Below is a small trained network, with its code and all its weights. Each question gives an input and a class and asks what happens when units are switched off, that is, made to give their printed mean instead of their output.

import numpy as np


def w(rows, s, z=0):
    codes = np.array(rows[::2]) - 128.0
    scale = np.full(codes.shape[1], s)
    scale[-1] = z or s
    return codes * scale


def f(y):
    return y / 2 * (1 + np.tanh(0.7978845608 * (y + 0.044715 * y**3)))


def log_softmax(a):
    a = a - a.max(-1, keepdims=True)
    return a - np.log(np.exp(a).sum(-1, keepdims=True))


def net(x, mask):
    res = np.array(x, float).reshape(1, 4) / 4 @ E
    y = f(res @ A[0][:, :-1].T + A[0][:, -1])
    res = res + np.where(mask, y, B[0][:, -1]) @ B[0][:, :-1]
    return log_softmax(res[-1] @ U[:, :-1].T + U[:, -1])


A, B = {}, {}
E = w([
[53,103,135,113,31,14,42,167,86,97],'x0',
[156,26,95,183,114,105,91,202,22,199],'x1',
[91,187,144,2,188,196,166,92,77,121],'x2',
[128,132,137,126,134,126,119,133,127,127],'x3',
],0.0071)
A[0] = w([
[179,116,107,182,171,193,137,129,151,161,254],'neuron 1',
[95,146,75,59,114,139,129,124,101,165,136],'neuron 2',
[188,98,105,211,173,209,146,120,134,154,16],'neuron 3',
[94,127,150,60,160,160,116,131,32,116,61],'neuron 4',
[88,168,141,126,104,100,117,95,251,67,148],'neuron 5',
[118,178,132,55,173,202,142,89,172,117,116],'neuron 6',
],0.016,0.0057)
B[0] = w([
[135,151,159,69,153,161,134,103,121,89,226],'neuron 1',
[168,116,126,86,159,162,145,130,136,145,167],'neuron 2',
[118,147,99,61,79,66,127,146,155,169,196],'neuron 3',
[147,180,131,57,104,102,145,114,172,141,184],'neuron 4',
[163,164,128,26,125,129,150,126,132,168,221],'neuron 5',
[95,67,130,249,152,153,97,138,99,85,250],'neuron 6',
],0.014,0.017)
U = w([
[137,157,156,106,157,169,164,93,146,100,14],'0',
[139,138,100,113,107,96,144,145,144,171,251],'1',
[92,59,105,254,131,124,78,164,85,104,103],'2',
],0.012,0.0014)

Each question gives the input, the list of numbers given to net, and the class t.
The units are the neurons (one row each of A and B). Each row of codes is followed by its name. A weight is (code - 128) times the scale printed after its matrix; where a second scale follows, it is the last column's (A, B and U).
mask holds one flag per neuron, in row order. A switched-off neuron (its flag False) gives its mean, the last column of its row in B, instead of its output. The means were averaged over made-up inputs and are rounded, as every weight is.
A unit's drop is (log p(t) with every unit on - log p(t) with that unit switched off) / (log p(t) with every unit on - log p(t) with every unit switched off).
unit that matters most: the unit with the biggest drop
k most important neurons: the k neurons with the biggest drops, biggest first
drop when u is switched off: that unit's drop, to one decimal
input [1,-3,-1,0], class 1: unit that matters most -> neuron 1
input [1,6,-1,-4], class 2: 3 most important neurons -> neuron 5; neuron 4; neuron 3
input [1,6,-3,8], class 2: 3 most important neurons -> neuron 5; neuron 4; neuron 3
input [4,-8,-2,-2], class 1: 4 most important neurons -> neuron 1; neuron 5; neuron 2; neuron 6
input [5,-5,-2,-7], class 1: 2 most important neurons -> neuron 1; neuron 6
input [5,3,-2,8], class 2: 3 most important neurons -> neuron 5; neuron 4; neuron 3
input [-8,3,-4,5], class 1: 2 most important neurons -> neuron 3; neuron 6
input [-1,0,8,-4], class 2: 3 most important neurons -> neuron 6; neuron 5; neuron 1
input [4,-5,-1,-6], class 1: 4 most important neurons -> neuron 1; neuron 6; neuron 5; neuron 2
input [4,6,-1,-2], class 2: 4 most important neurons -> neuron 5; neuron 3; neuron 4; neuron 1
input [2,-5,-3,-5], class 1: 2 most important neurons -> neuron 1; neuron 6
input [0,-6,6,6], class 2: 2 most important neurons -> neuron 6; neuron 1
input [1,-6,-6,6], class 1: 4 most important neurons -> neuron 1; neuron 6; neuron 5; neuron 2
input [-3,-1,7,-5], class 2: 2 most important neurons -> neuron 6; neuron 5
input [-8,6,-2,-1], class 1: unit that matters most -> neuron 3
input [-6,-8,6,-7], class 2: drop when neuron 6 is switched off -> 1.7
input [1,7,-2,5], class 2: drop when neuron 4 is switched off -> 1.3
input [2,-2,0,-3], class 1: drop when neuron 2 is switched off -> 0.1
